Below is a small trained network, with its code and all its weights. Each question gives an input and a class and asks what happens when units are switched off, that is, made to give their printed mean instead of their output.

import numpy as np


def w(rows, s, z=0):
    codes = np.array(rows[::2]) - 128.0
    scale = np.full(codes.shape[1], s)
    scale[-1] = z or s
    return codes * scale


def norm(h):
    return h / np.sqrt((h * h).mean(-1, keepdims=True) + 1e-5)


def f(y):
    return np.maximum(y, 0)


def log_softmax(a):
    a = a - a.max(-1, keepdims=True)
    return a - np.log(np.exp(a).sum(-1, keepdims=True))


def net(x, mask):
    res = np.array(x, float).reshape(1, 6) / 4 @ E
    u = 0
    for l in range(2):
        y = f(norm(res) @ A[l][:, :-1].T + A[l][:, -1])
        res = res + np.where(mask[u : u + 11], y, B[l][:, -1]) @ B[l][:, :-1]
        u += 11
    return log_softmax(norm(res)[-1] @ U[:, :-1].T + U[:, -1])


A, B = {}, {}
E = w([
[126,90,195,96,95,124,134,104,64,184],'x0',
[226,173,139,95,113,135,138,210,180,120],'x1',
[180,64,182,185,79,67,199,128,133,122],'x2',
[213,166,186,77,108,211,139,173,40,116],'x3',
[137,145,157,89,51,3,63,104,134,127],'x4',
[191,55,149,150,173,145,68,2,144,135],'x5',
],0.0073)
A[0] = w([
[158,124,107,157,137,121,129,184,210,151,129],'L0N1',
[207,79,184,131,135,169,158,69,95,191,32],'L0N2',
[153,100,111,144,153,184,156,108,154,120,134],'L0N3',
[91,116,152,118,101,98,121,94,116,114,91],'L0N4',
[202,131,139,124,134,143,142,118,138,115,187],'L0N5',
[111,86,109,176,138,125,205,126,196,116,254],'L0N6',
[69,142,137,145,129,176,168,214,56,105,86],'L0N7',
[177,116,99,144,128,208,146,113,172,79,140],'L0N8',
[198,125,150,144,145,85,127,81,156,72,58],'L0N9',
[4,120,108,116,123,104,95,68,123,139,110],'L0N10',
[190,141,164,126,120,132,117,55,77,131,119],'L0N11',
],0.013,0.0033)
B[0] = w([
[83,133,129,39,143,159,132,41,192,102,204],'L0N1',
[2,35,179,60,61,138,40,178,184,81,254],'L0N2',
[81,159,153,153,134,114,78,165,186,204,208],'L0N3',
[118,157,121,187,193,168,148,82,157,112,174],'L0N4',
[156,83,169,147,151,63,105,129,148,197,214],'L0N5',
[160,201,118,182,133,92,223,139,95,211,239],'L0N6',
[135,146,84,58,66,205,202,128,67,66,235],'L0N7',
[110,106,153,157,196,97,109,55,60,127,224],'L0N8',
[151,111,82,128,7,155,114,120,102,142,193],'L0N9',
[98,157,182,250,162,122,99,101,124,214,239],'L0N10',
[202,59,119,90,180,141,79,238,110,102,223],'L0N11',
],0.012,0.0088)
A[1] = w([
[82,151,76,107,162,151,184,163,62,112,113],'L1N1',
[168,136,129,127,254,166,53,91,77,84,124],'L1N2',
[116,163,126,144,229,125,129,151,70,205,134],'L1N3',
[113,58,109,176,101,203,104,89,103,108,4],'L1N4',
[203,50,125,190,107,127,123,160,92,106,25],'L1N5',
[109,129,104,87,135,93,71,135,180,69,91],'L1N6',
[156,144,121,106,122,151,192,116,70,82,72],'L1N7',
[81,65,126,136,164,103,149,146,167,121,161],'L1N8',
[116,29,182,99,171,152,148,149,116,27,29],'L1N9',
[81,115,154,199,131,107,97,126,139,190,116],'L1N10',
[171,63,133,172,131,72,140,88,192,95,119],'L1N11',
],0.014,0.0023)
B[1] = w([
[226,94,112,41,101,64,173,95,110,164,192],'L1N1',
[84,115,118,216,87,109,250,120,95,228,184],'L1N2',
[24,105,143,188,151,128,92,118,140,112,224],'L1N3',
[212,102,150,101,119,56,123,188,161,90,168],'L1N4',
[227,71,97,164,128,159,102,142,104,63,163],'L1N5',
[114,192,200,114,121,160,71,140,138,118,168],'L1N6',
[95,164,38,91,145,139,142,103,172,133,179],'L1N7',
[126,173,96,159,126,149,174,117,35,134,174],'L1N8',
[32,140,177,80,159,109,79,137,150,187,203],'L1N9',
[163,156,131,212,165,140,126,92,160,97,250],'L1N10',
[87,114,68,79,181,165,203,188,29,102,161],'L1N11',
],0.013)
U = w([
[126,48,191,71,106,133,37,213,95,141,122],'0',
[100,151,120,239,157,114,154,76,121,173,201],'1',
[153,227,149,93,84,141,56,115,195,57,3],'2',
[151,188,53,9,75,122,220,98,109,145,165],'3',
[250,85,76,172,98,125,116,153,88,77,41],'4',
],0.013,0.0044)

Each question gives the input, the list of numbers given to net, and the class t.
The units are the neurons (one row each of A and B). Each row of codes is followed by its name. A weight is (code - 128) times the scale printed after its matrix; where a second scale follows, it is the last column's (A, B and U).
mask holds one flag per neuron, layer by layer. A switched-off neuron (its flag False) gives its mean, the last column of its row in B, instead of its output. The means were averaged over made-up inputs and are rounded, as every weight is.
A unit's drop is (log p(t) with every unit on - log p(t) with that unit switched off) / (log p(t) with every unit on - log p(t) with every unit switched off).
The circuit of an input: a set's keep is (log p(t) with only the set's units on - log p(t) with every unit switched off) / (log p(t) with every unit on - log p(t) with every unit switched off). Starting from the 12 units with the biggest drops (on a tie, the unit counted first), units are removed one at a time, each time the one whose removal leaves the highest keep (on an exact tie, the one counted first), for as long as the keep stays at least 0.8.
units of the circuit, in order: the units of the circuit, biggest drop first
k most important neurons: the k neurons with the biggest drops, biggest first
k most important neurons of layer l: the k neurons of layer l with the biggest drops, biggest first
drop of u: that unit's drop, to one decimal
input [-7,6,4,6,7,0], class 4: 4 most important neurons of layer 0 : (L0N2; L0N9; L0N3; L0N5)
input [-5,-6,5,0,-5,-6], class 3: units of the circuit, in order : (L0N7)
input [6,1,6,-3,-5,3], class 0: 2 most important neurons : (L0N2; L0N10)
input [-3,0,3,1,6,5], class 4: 2 most important neurons of layer 0 : (L0N9; L0N1)
input [-7,7,2,-1,1,0], class 3: 2 most important neurons : (L0N1; L0N10)
input [-1,6,3,-3,7,-6], class 2: 2 most important neurons : (L1N6; L0N7)
input [-8,-1,-2,-3,-6,-5], class 3: units of the circuit, in order : (L0N7; L1N1)
input [8,6,-8,-1,-6,6], class 0: 3 most important neurons of layer 0 : (L0N2; L0N10; L0N6)
input [-3,6,-1,6,7,-3], class 2: 2 most important neurons of layer 0 : (L0N6; L0N2)
input [-8,-2,3,4,4,5], class 4: 2 most important neurons : (L0N9; L1N5)
input [-5,-4,3,-2,2,-7], class 3: drop of L1N7 : 0.1
input [3,-7,1,5,6,5], class 0: drop of L0N2 : 0.2
input [-1,3,2,3,8,6], class 0: drop of L0N6 : 0.1
input [-7,8,-5,-4,8,0], class 2: units of the circuit, in order : (L1N6)
input [4,-5,7,-2,3,6], class 4: 2 most important neurons of layer 1 : (L1N5; L1N10)
